Below is a small trained network, with its code and all its weights. Each question gives an input and a class and asks what happens when units are switched off, that is, made to give their printed mean instead of their output.

import numpy as np


def w(rows, s, z=0):
    codes = np.array(rows[::2]) - 128.0
    scale = np.full(codes.shape[1], s)
    scale[-1] = z or s
    return codes * scale


def f(y):
    return y / 2 * (1 + np.tanh(0.7978845608 * (y + 0.044715 * y**3)))


def log_softmax(a):
    a = a - a.max(-1, keepdims=True)
    return a - np.log(np.exp(a).sum(-1, keepdims=True))


def net(x, mask):
    res = np.array(x, float).reshape(1, 8) / 4 @ E
    y = f(res @ A[0][:, :-1].T + A[0][:, -1])
    res = res + np.where(mask, y, B[0][:, -1]) @ B[0][:, :-1]
    return log_softmax(res[-1] @ U[:, :-1].T + U[:, -1])


A, B = {}, {}
E = w([
[254,110,127,110,121,162,83,74,102],'x0',
[210,76,232,241,148,197,210,139,76],'x1',
[165,217,158,128,182,94,126,152,155],'x2',
[113,62,68,121,87,172,146,165,127],'x3',
[150,140,104,160,70,100,144,178,127],'x4',
[58,129,178,157,96,60,110,50,81],'x5',
[164,108,93,197,49,74,104,101,170],'x6',
[194,163,117,156,116,82,92,139,61],'x7',
],0.0084)
A[0] = w([
[132,165,108,138,78,78,116,141,100,3],'neuron 0',
[128,161,136,97,174,112,128,133,126,47],'neuron 1',
[123,160,150,50,177,139,118,124,138,9],'neuron 2',
[140,142,146,161,107,111,128,85,220,119],'neuron 3',
[119,145,193,101,153,107,109,25,116,120],'neuron 4',
[186,101,72,87,90,142,110,103,108,91],'neuron 5',
[253,128,155,151,159,151,134,142,112,156],'neuron 6',
[142,148,143,149,147,120,92,102,128,134],'neuron 7',
],0.027,0.0034)
B[0] = w([
[101,94,149,121,140,173,153,129,128,189],'neuron 0',
[192,121,95,134,97,128,97,113,146,180],'neuron 1',
[184,162,116,133,115,82,93,102,129,205],'neuron 2',
[184,143,105,122,129,117,105,129,103,187],'neuron 3',
[84,99,157,142,132,168,181,168,118,219],'neuron 4',
[198,171,102,137,143,84,117,135,147,212],'neuron 5',
[5,90,183,119,122,162,166,129,103,251],'neuron 6',
[38,109,75,69,126,123,117,120,169,169],'neuron 7',
],0.012,0.024)
U = w([
[88,93,135,86,133,254,188,145,130,250],'0',
[208,205,39,126,87,63,69,126,163,6],'1',
],0.0052,0.0022)

Each question gives the input, the list of numbers given to net, and the class t.
The units are the neurons (one row each of A and B). Each row of codes is followed by its name. A weight is (code - 128) times the scale printed after its matrix; where a second scale follows, it is the last column's (A, B and U).
mask holds one flag per neuron, in row order. A switched-off neuron (its flag False) gives its mean, the last column of its row in B, instead of its output. The means were averaged over made-up inputs and are rounded, as every weight is.
A unit's drop is (log p(t) with every unit on - log p(t) with that unit switched off) / (log p(t) with every unit on - log p(t) with every unit switched off).
most important unit: the unit with the biggest drop
top k neurons: the k neurons with the biggest drops, biggest first
drop when u is switched off: that unit's drop, to one decimal
input [-8,-5,4,-5,-1,6,-8,-4], class 1: most important unit => neuron 2
input [2,-2,-7,-2,7,3,-3,8], class 1: top 3 neurons => neuron 6; neuron 4; neuron 5
input [7,1,2,7,3,7,7,1], class 1: top 3 neurons => neuron 5; neuron 4; neuron 3
input [0,1,-1,-8,6,0,3,-5], class 1: top 2 neurons => neuron 6; neuron 3
input [7,-3,-5,-3,4,4,5,8], class 0: top 2 neurons => neuron 0; neuron 2
input [3,-7,-8,-2,8,-3,0,1], class 1: top 2 neurons => neuron 5; neuron 6
input [2,-6,2,-3,-8,2,2,-8], class 1: top 2 neurons => neuron 2; neuron 6
input [-7,-1,-4,-7,0,-4,-3,-2], class 1: drop when neuron 6 is switched off => 0.3
input [-8,-6,-6,0,-5,-7,0,7], class 1: drop when neuron 2 is switched off => 0.0
input [-4,-4,1,-5,8,-5,1,-1], class 1: drop when neuron 5 is switched off => -0.1
